In the rows, zero is written as 128.
Each row is followed by its class; each block has classes of its own.
[ 91 113 122 150 129 117 127 142 109 132 142 107 142 144 141 143 132 105
 126 135 132 133 127 125 135 122 161 106 133 109 129 131]	q_813
[160 233 160 107  11 185 138  71 192 120  93 219  12 143  42 196 160 203
 168 133  85  56 237 123 115 205  99 188 161 175 180 175]	q_409
[111 160 108 133 118 124 129 113 132 121 127 139 135 142 115 128 147 129
 115 129 128 125 133 132 123 152 144 123 156  98 117 157]	q_409
[107  59 115 139 203  97 108 153 108 121 131 102 166 116 165  86 113  98
 129 128 141 161  65 132 147  81 139 108 117 127  93 119]	q_533
[128  91  99 141 185  87 122 170 104 131 146  80 204 108 145  75 133 103
 120 117 154 166  76 139 114  99 154  93 113  88  86 131]	q_329
[121 108 121 122 146 118 130 142 120 116 124 117 131 139 137 109  97 114
 130 123 123 143 105 125 123 121 126 130 132 116 113 134]	q_746
[129 164 145 137  82 148 122 125 141 131 108 174  94 133  94 153 153 139
 133 135 105  97 164 118 125 158 119 134 144 130 144 138]	q_46
[120 117 119 132 129 128 117 143 116 126 124 120 135 133 137 137 118 105
 120 132 123 124 122 127 144 134 158 113 134 117 122 128]	q_46
[ 96  95 120 153 181 105 126 140 108 129 134 108 152 114 154  74 127 102
 124 128 139 161  79 131 136  88 142 113 121  92  90 138]	q_533
[144 157 130 117 102 154 140 119 147 121 124 139 111 132  99 147 132 146
 135 126 124 104 157 133 148 155 157 136 115 156 134 133]	q_543
[146 190 166 112  45 174 141 108 178 144 108 164  69 156  78 207 140 156
 171 143 101  81 213 112 143 167  94 158 139 180 176 123]	q_813
[120  99 146 145 109 117 103 139 123 140 132 151 120 130 121  93 123 124
 130 133 136 131 105 119 129 118 131 126 123 111 128 123]	q_37
[121  90 137 126 147 115 107 138 113 138 127 114 138 137 149 112 124 121
 130 135 141 133 113 136 127  98 117 116 114 123 123 119]	q_489
[111 118 116 160 172 120 123 143 114 140 121 111 135 101 125  96 131 119
 129 126 129 142 103 114 130 110 142 128 116 102 103 131]	q_210
[ 89 105 133 161 141 109 114 142 102 146 131 126 159 131 143  74 127 100
 117 129 151 161  81 126 135 103 124 122 126  75 110 141]	q_37
[ 96  95 116 138 174  98 120 139 107 127 147 102 171 139 165  86 119  93
 118 136 140 152  78 128 139  97 153 111 119  89  93 125]	q_533
[150 175 144 112  67 147 135 107 148 134 111 162  92 144  83 139 134 163
 152 138 117 111 170 127 135 162 104 159 134 148 144 153]	q_37
[138 186 152 120  82 146 127 100 164 124 115 185 100 142 110 172 153 155
 131 134 124  89 177 148 155 171  91 137 141 154 157 125]	q_575
[ 98 113 114 130 148 104 102 136 115 130 137 116 169 133 157 110 118 106
 129 124 137 134 108 122 123 112 142 120 133 115 113 132]	q_409
[ 98 129 126 135 134 120 121 117 122 133 137 134 140 129 131 114 141 118
 129 138 125 143 117 120 134 124 120 120 136  94 119 137]	q_533
[123 110 144 128 122 132 116 117 139 121 108 156  81 116 104 131 138 145
 139 133 110 132 133 123 132 125 112 134 140 145 133 139]	q_533
[112 138 136 147 122 137 127 122 136 135 131 146 113 137 120 125 150 133
 122 142 122 118 135 140 127 133 128 118 141  93 133 134]	q_489
[ 77  62  84 160 230  87 120 176  71 126 147  60 234 113 194  61 115  66
  95 114 167 183  39 139 144  78 193  78 103  95  71 120]	q_543
[159 152 149 106  79 153 126 120 157 119 111 163  89 138  93 162 108 152
 164 126 103 104 166 114 132 149  77 149 135 175 158 115]	q_746
[ 98 114 117 168 170 101 124 146 105 132 125 112 147 113 134  75 153 122
 108 126 144 140  95 132 124 108 169 109 121  71  98 145]	q_210
[110 137 134 143 129 134 131 120 129 133 122 143 115 126 115 122 140 120
 132 138 118 142 126 113 136 125 108 134 135 118 117 137]	q_533
[124 100 143 125 132 126 111 130 124 126 112 134 106 129 129 127 133 141
 136 131 127 125 134 141 123 112 119 126 126 138 138 131]	q_489
[ 69  51  97 163 232  80 113 184  86 144 146  43 235 102 190  62 106  56
 110 114 147 195  38 137 131  60 164  89 123  68  79 117]	q_329
[138 140 153 114 106 122 117 116 154 116 118 166 102 124 115 135 141 150
 124 126 120 100 157 143 138 142 113 126 131 147 138 110]	q_575
[146 181 168 120  69 164 134  91 172 121 109 195  47 127  76 153 143 176
 168 135  99  87 179 124 132 151  86 177 131 160 160 144]	q_533
[136 176 158 119  52 162 127  85 169 127 115 185  35 130  81 189 139 159
 124 139  89  85 200 131 147 184 115 140 152 149 165 122]	q_575
[102  58 117 148 217  87 108 162 110 123 124 101 166 100 178  82 121  91
  98 117 150 162  70 149 145  86 152  86 122 117  88 107]	q_575
[179 196 157  95  24 177 128  74 193 112  88 212   8 139  35 190 152 203
 164 129  90  59 220 127 122 194  96 177 156 182 174 161]	q_409
[ 98 128 150 145 131 138 124 128 124 129 113 136 126 140 144 128 139 125
 124 134 118 133 125 135 143 129 125 130 136 122 133 131]	q_494
[ 82  83 110 149 182  88 111 141 102 121 157 109 165 122 178  98 116  87
  73 130 146 152  70 147 144 112 165  84 132  68 100 108]	q_575
[120 125 134 134 108 133 119 120 125 133 130 135 107 139 132 141 138 136
 133 139 116 114 141 144 126 123 132 114 135 118 146 131]	q_489
[135 135 135 115 127 118 129 130 117 116 124 120 155 152 144 120 143 139
 122 132 140 128 130 145 138 135 136 117 119 130 120 136]	q_494
[148 147 167 118  87 149 123 108 178 122  95 182  38 112  86 158 146 163
 138 128  95  90 187 139 142 153 118 132 143 164 151 119]	q_575
[136 172 164 114  62 155 105 117 140 138 105 167  99 146 109 178 127 145
 157 137 109  83 192 108 139 156  95 149 124 176 165 119]	q_46
[154 195 156 107  30 167 129  92 162 141 115 182  62 150  79 190 161 178
 163 147  94  79 216 130 119 172  85 149 142 159 180 142]	q_489
[ 89  32 101 171 238  68 103 184  79 123 130  69 193 105 173  56 125  82
  91 120 157 172  38 128 134  61 196  78 110  80  72 112]	q_210
[186 141 172 102  56 151 121 115 172 105  94 191  33 129  53 151 128 189
 158 120 107  88 186 123 125 155  86 140 133 179 160 128]	q_746
[100  79 124 133 151  93  95 151  92 136 145 110 188 134 161  92 107  95
 120 129 150 158  83 116 131  93 133 115 112 112 117 106]	q_37
[120  84 131 133 159 115 113 147 122 115 123 125 124  99 128  88 130 136
 122 111 136 133 106 138 123 107 178 109 108 130 116 129]	q_543
[111  58 116 152 208  97 104 165 101 127 114  87 168 105 155  95 119 103
 117 119 150 153  72 126 147  75 156 106 107 127 103 103]	q_210
[144 163 159 125  78 146 136 107 155 116 113 174  68 141  90 129 170 176
 130 136 109  96 169 146 126 166 140 127 142 110 142 156]	q_494
[121  99 135 134 146 105  99 161 102 128 124 121 164 126 154 106 119 107
 124 126 146 130 106 124 131 105 135 108 112 130 114 121]	q_46
[154 126 144 106 104 144 128 106 161 112 109 158  65 125  85 146 130 160
 148 134 103 109 151 129 142 138 118 144 136 159 139 133]	q_533
[144  77 130 113 147 123 110 131 127 125 113 123  93 111 119 117 124 151
 137 127 122 130 122 147 116 106 121 123 126 141 130 137]	q_489
[144 151 152 141 112 143 131 131 147 116 102 169  72 120 103 117 137 153
 142 124 122  97 143 142 130 142 135 147 130 119 129 165]	q_46
[105 133 129 123 135 113 126 116 126 131 140 123 145 143 155 121 121 105
 100 132 140 128 116 143 148 131 131 120 124  89 115 114]	q_575
[100 129 124 147 147 119 123 134 129 123 117 135 142 129 138 104 132 114
 127 119 133 131 105 134 126 112 134 136 146 109 110 152]	q_409
[129 126 134 113 116 123 111 116 125 136 136 125 125 133 131 128 123 125
 150 138 125 128 140 113 135 120 121 125 111 133 127 121]	q_533
[144 162 168 108  66 162 119 108 158 138 115 165  87 155 106 174 139 157
 147 145 100  94 179 118 140 164 101 143 133 166 162 113]	q_494
[173 224 181  84   7 193 144  64 182 126 101 198  17 159  56 198 149 210
 161 143  90  62 231 132 130 206  82 189 134 168 188 153]	q_494
[162 231 179 100   4 176 140  67 201 127 102 224  12 141  47 198 166 198
 145 140  78  49 243 134 134 204  80 164 153 161 182 130]	q_575
[146 198 158 100  47 171 131  97 160 131  97 176  63 151  89 185 128 160
 155 139  96  76 197 121 131 175  93 176 140 156 168 147]	q_46
[109  83 121 132 175 109 111 154  97 135 137  88 192 136 176 112 118  91
 113 132 142 160  84 127 144 101 139  97 113 122 107  99]	q_494
[135  82 127 132 158 104 121 155 128 118 121 100 147 113 119 100 132 121
 117 116 140 146  96 148 129 104 154 100 126 106 110 124]	q_329
[161 202 155 112  26 163 137  84 170 128 107 204  46 143  48 151 159 193
 154 137 103  85 198 129 120 186  95 165 145 136 167 157]	q_37
[107 132 122 127 143 129 136 125 119 127 135 115 135 125 137  95 120 129
 118 121 138 128 108 140 125 126 164 137 107 105 114 142]	q_543
[122 155 134 109 118 122 131 109 145 128 136 141 115 135 131 125 121 134
 118 134 118 108 141 140 134 148 121 140 127 112 122 123]	q_575
[148 147 138 115  99 153 140 110 157 125 110 156  94 150 100 137 113 139
 145 135 120 114 127 135 148 145 110 170 135 133 141 135]	q_37
[138 130 107 124 147 112 121 135 133 114 133 128 146 131 126 115 127 128
 122 125 143 125 111 135 129 132 147 122 136 123 105 149]	q_409
[141 100 136 127 125 124 111 134 126 136 133 130 112 126 125 125 133 133
 133 136 130 122 129 133 123 110 128 109 118 122 133 118]	q_489
[ 61  66 110 172 227  93 119 168  81 133 143  75 187 120 198  63 118  76
  89 131 138 185  42 136 133  86 178  87 130  59  75 135]	q_494
[156 159 151 117  82 142 141 115 169 119 127 149  79 136  88 125 129 163
 146 127 112  90 148 151 120 150 141 156 129 105 143 147]	q_329
[105 157 135 129  77 149 122 106 141 128 142 151  96 132 105 152 139 147
 118 133 105  99 160 129 134 161 170 115 136 114 156 127]	q_543
[144  92 131 125 151 108 121 153 135 129 122 104 139 111 114  97 132 127
 127 117 137 140 106 140 117 106 143 111 120 111 109 125]	q_329
[149  77 125 136 165 116 118 161 142 115 123 113 138 104 118 114 121 120
 132 116 128 140  91 142 132 105 147 110 129 131 117 112]	q_329

A new block, with new classes.
[117 165 122 182 162 176 162  87 151  48 184 153 202 111 152  73 112 111
 155 111 129 144 113 140  82 111 133  89 125 157 122 199]	q_918
[131 158  67 118 134  96 121 113 106 149 168 134 121 162  96 205  54 134
 105  90  91 182  82 139 180 166 131 106  76  65 120 169]	q_846
[144 160  96  81 146 143 113 143 112 105 153 109  96 187 121 149  77  72
  59 145 105 144 130 156 116 142 147  67 173 138 114 127]	q_982
[ 71 159 144 144 131  59  89 124  87 142  92 152 155 122 110 117 142 122
 143 135 103 135  68 100 110 152  94 141 116 110 107  92]	q_173
[119 130 126 136 139 117 137 124  96 129 127 126 139 121 101 125 158 116
 148 130 116 119 100 119 121 143 103 155 106 133 139  96]	q_249
[117 122 116 152 124  76  94 133  60 138 108 142 122 125 113 130 125  98
 100 124 113 113  94  94 179 138 110 161 103 144 120  68]	q_918
[115 193  85 141 157 121 141 130  98 105 144 170 144 134 122 137  97 144
 134 126  66 143 112  80 133 148 170 101 114 119 117 122]	q_482
[104 107 146 145 121  77  71 117  98 149 142 154 152 112 100 122 141 113
 171 129 127 136 103 122 130 153 120 139 115 126 123  77]	q_846
[118 131 122 120 125  73 110 114  57 134 119 147  94 109 100 119 109 109
 111 109 132 137  87  67 154 125 127 162 130 119 105  65]	q_231
[125 147 129 120 119 100 129 121  79 121 139 128 115  87 104 115 134 100
 138 111 103 123 103  85 135 144 139 129 164 105 138 106]	q_25
[150 139 125 130 168 102  82  88  89 177  90 143 107 109  87 162 144  99
 130 112  91 155  87  79  55 131 113 136  84  73 140 128]	q_25
[ 59 177  74 139 149  95  99 126  96 129  71 148 104 153 113 143 136 100
  96 119 100 163  76  99 115 142 125  91 109 114  92  59]	q_25
[117 171 109 107 115 148 103 149 118 135 151 129 172 136 121 156  86 113
 103  88  81 138 153 183  90 152 159  52 146  83 103 141]	q_482
[ 82 146  33 154  99 101 125 100 127 128  47 184 206 118 103 174 123 125
  95  69  95 141  60 120 170 125 103 103 105  79  92 132]	q_25
[100 197 111 143 169 147 114 150 151  83 161  97 127 131 115 123  99 168
 114  73 148 157 118 147 144 135 128 135 182 115 149 132]	q_231
[135 130 122 135 140 156 126 111 118 130 140 134 112 133  87 142 118  87
  81  97 109 156 134  98  95 133 148  55 101 169 121 116]	q_362
[125 134  84 148 131  78 145 125  90 124 136 152 108  85 125 122 136 102
 154 126  99 121  90  45 164 146 129 147 100 136 150  76]	q_25
[106 156  87 121 131  91 126 130  89 139 119 152 137 104 123 116 149 116
 138 115 122 138  88  61 120 141 149 148 115 116 117  71]	q_249
[194 136 120 129 161 164 126 112 108 127 208 123  94 181 134 146 150  86
 110 113  84 147 131 127 121 175 161  93  64 127 153 193]	q_918
[145 156 127 100 152 134 141 140  94 160 140 116  99 149 125 176  45 115
  50 170 108 153 102 148  53  86 140 105 130  98  92 111]	q_231
[ 89 125 100 133 127  83 110 117  70 159 146 162 118 107 117 135 113  87
 151  97 137 140  94 130 131 146 117 125  88 115 105  87]	q_982
[150 132 146 157 134  96  79 140  91 125 159 135 118 121 131 103 156 129
 147  89 112 143 127  75 123 186 132 141 104 130 140 101]	q_231
[ 92 168 117 120 131  95 136 129  81 160 124 146 112  95 115 121 144  95
 100 106 137 108  78 128 157  98 139 147 134 127 125  73]	q_362
[135 118 128 139 138  80 126 112  80 150 142 151 143 117  96 139 130 108
 145 126 120 127  87  87 109 149 116 153  77 120 123 140]	q_173
[ 79 167 120 112 128  71 105 138  61 146 188 143 122 144  99 182  25 106
 118  65 119 134  99 159 141 163 133 149 138  73 113 164]	q_918
[135 134 139 131 140 106 145 138  59 111 149 142 123 128 114 119 114 117
 161 139 110  99 137 110 114 170 130 139 115 131 118 140]	q_482
[ 93 141  99 120 151  83 115 100  88 145 111 168 156 106  84 115 148 104
 157 112 131 142  58 112 163 133 114 151 129 123 126 105]	q_982
[ 62 165 156 120 131  78 101 125  93 153 146 146 128 114 110 116 118 120
 174 109 109 142  97 126 114 147 138 140 129 105 117 115]	q_173
[166 171 134 101 129 114 120 139 132 116 138  90  78 166 111 151 107 153
  78 147  68 126 132  74 130 118 125  85 165  92 157  93]	q_362
[ 81 155 160 104 109  68 140 124  79 142 126 156 127  91 113  95 120  84
 141 107 109 117  93  86 127 157 124 126 144 139 123 124]	q_362
[117 126 115 117 152 119 116 113  79 148 154 127 130 123 100 118 120  80
 130 127 150 147  95 175 121 111 127 113 117 131 106  93]	q_982
[209 122 152 145 128 117 108 116 104 121 175 134 117 130 132 141 167  87
  68 135  83 136 101  56 135 166 147 120 109 118 164 148]	q_25
[106 133 123 157 128  88 117 131 110 121 126 134 146 120 114 132 128 119
 116 160 102 129  84 108 143 115 110 126 131 129 129  52]	q_25
[ 86 139 133 137 131 107  79 131  93 144 140 136 134 110 102 104 120  93
 144  85 107 148 135 107 120 147 151 114 116 149 123  77]	q_918
[114 133 114 114 125  98 109 126  90 130 175 133 149 103  86 102 153  81
 127  97 143 132  99 123 152 138 141 117 151 132 134  76]	q_982
[ 98 134 106  90 128  97 131 128  80 152 162 146 116 124  98 133 106  69
 131 117 120 138  99 132  83 134 138 101 123 124 101  73]	q_231
[ 79 158 149 149 135 102 106 162 102 154 110 126 144  81 106 102 160 133
 140 117 130 126 116  91  93 145 138 143 134 144 131  76]	q_173
[111 146 170 160 133  99  75 113 137 123  80 134 135 177 110 144 158 126
  53 125  96 121 106 103 116 110  91 161  92 116 136 118]	q_173
[101 153 125 133 131  77 105 148 110 135 147 143 133 106 147 106 128  96
 147 122 107 134 110  92 119 156 153 137 126 130 137  96]	q_25
[108 145 107 145 134  82  75 154 110 138 146 136 125 103 137 122 127  89
 155 111 112 117 125 108 112 163 121 133 111 150 143  71]	q_173
[155 110 163 165 138 120  85 117 109  93 207 123 122 163 117 153  59  98
  98  87 115 168 136 139 153 194 101 109  92 143 140 193]	q_982
[127 158  95 103 178 155 125 115  71 142 132 138  49 145  89 192  52 109
  98 114 127 148 110 144  72 117 143 117 151 106 100 125]	q_231
[ 93 132 133 140 115 133 109 106  94 113 148 152 104 170 102 156 101 112
  98 104 108 152 117 138 145 142 152  89 116 128  85 125]	q_173
[ 77 134 137 132 117  98 140 126 104 163 100 154 133  71 124 132 114 113
 124 130 121 136  83 106 144 114 135 152 132 119 121 100]	q_25
[140 132   4 140 155  99  82  85 147 120 114 173 159 135 126 159 112 110
 143 111 118 181  72  78 119 133  95  57  82  91 110  84]	q_982
[148 160  78 112 152 134 104  70  76 121  60 204 119 142 138 132 123 117
 131 121 105 106  96  86 115  89 177 157 161  91  88 163]	q_918
[ 81 164 115 140 131  91 122 137  92 133 135 123 126  59 139  96 111  97
 148  97 130 149  84 131 179 145 128 144 140 126 132  98]	q_25
[ 89 137 120 132 135 119 104 132 105 143 130 128 162 116  89 138 149 147
 146 121 134 144  97 162 159 142 117  99 133  95 115  72]	q_482
[110 113 124 180 128 121  83 144  98 140 154 127 122 104  99 134 181 111
 136  95 123 133 126 116 125 156 134 108 104 139 142  40]	q_25
[103 144 122 131 132  94  97 157  96 136 126 105  95 125 130 117 160  98
  95 122 147 119 104 133 164 150  94 141 131 129 144  61]	q_982
[141 141 129 131 130 171 109 157 142 120  89 114 150 162 123 140 157 159
  59 182  93 139 144 119 113 119 154  54 153 128 105  66]	q_482
[ 90 154 135 124 149  87  83 132 125 138 106 133 123  92  98 116 132  99
 123 116 138 126  93  99 137 125 104 137 167 156 155  59]	q_362
[107 131 138 113 143  82 102 136  86 152 164 129 103 112  94 116 102  89
 174 111 103 133 138 104  98 156 123 133 113 139 148  89]	q_982
[132 133 134 135 150 100  84 107  91 157  95 136 133  72 122  99 167  97
 151 115 132 119  87 102 143 127 102 179 123 123 154 105]	q_918
[ 84 162 119 106 136  79 113 153  68 150 118 128  96  95  95 123 123 113
 158 136 120 112 102  94 121 148 134 148 167 130 127  63]	q_173
[148 138 146 130 151 128  76 148 121 130 147 156 129 166 132 160  76 124
  97 145  95 153 150  72  62 153 189 131 138 154 118 120]	q_249
[173 135 144 129 149 131  65  79 134 145 168 160 141 163 107 142 185  83
  91 119 101 131 107 134  99  99 165 140  99 101 151 125]	q_846
[ 77 134 111 133 134 124 143 125  96 150 129 138 101  73 109 125 125 107
 165 116 124 138  98 137 171 124 144 136 136 140 133  78]	q_25
[106 136 152 152 127  81  73 117 107 144 160 155 140 101 110 134 125 109
 132 104 102 131  99 114 140 131 103 145 126 110 153  78]	q_982
[111 148 130 108 129 100 132 130  94 152 135 125 111  84  90 123 134 123
 147 104 106 132 101  87 107 138 114 135 141 102 146  82]	q_231
[142 167  93  90 127 142 166 176  78 153 125  99  99 139 189 146  99 147
  95 173 151 108 101 185 142 128 156 125 175  72  90 155]	q_918
[ 97 111 112 142 154 148 136 127 162 104  13 101 145 141 135 100 139 103
 114 137 188 139 126 138  45 151  34  75  91 177  96 168]	q_362
[129 120 140 119 138 105 114 123  45 154 137 152 118  92 104 113 120  91
 159 102 138 127 101 135 129 157 139 165 136 141 109 125]	q_231
[ 88 156 147 112 123  90 104 124  95 154 152 140 166 126  85 125 146 129
 130  92 119 134 110 137 130 125 150 130 120  71 118  93]	q_482
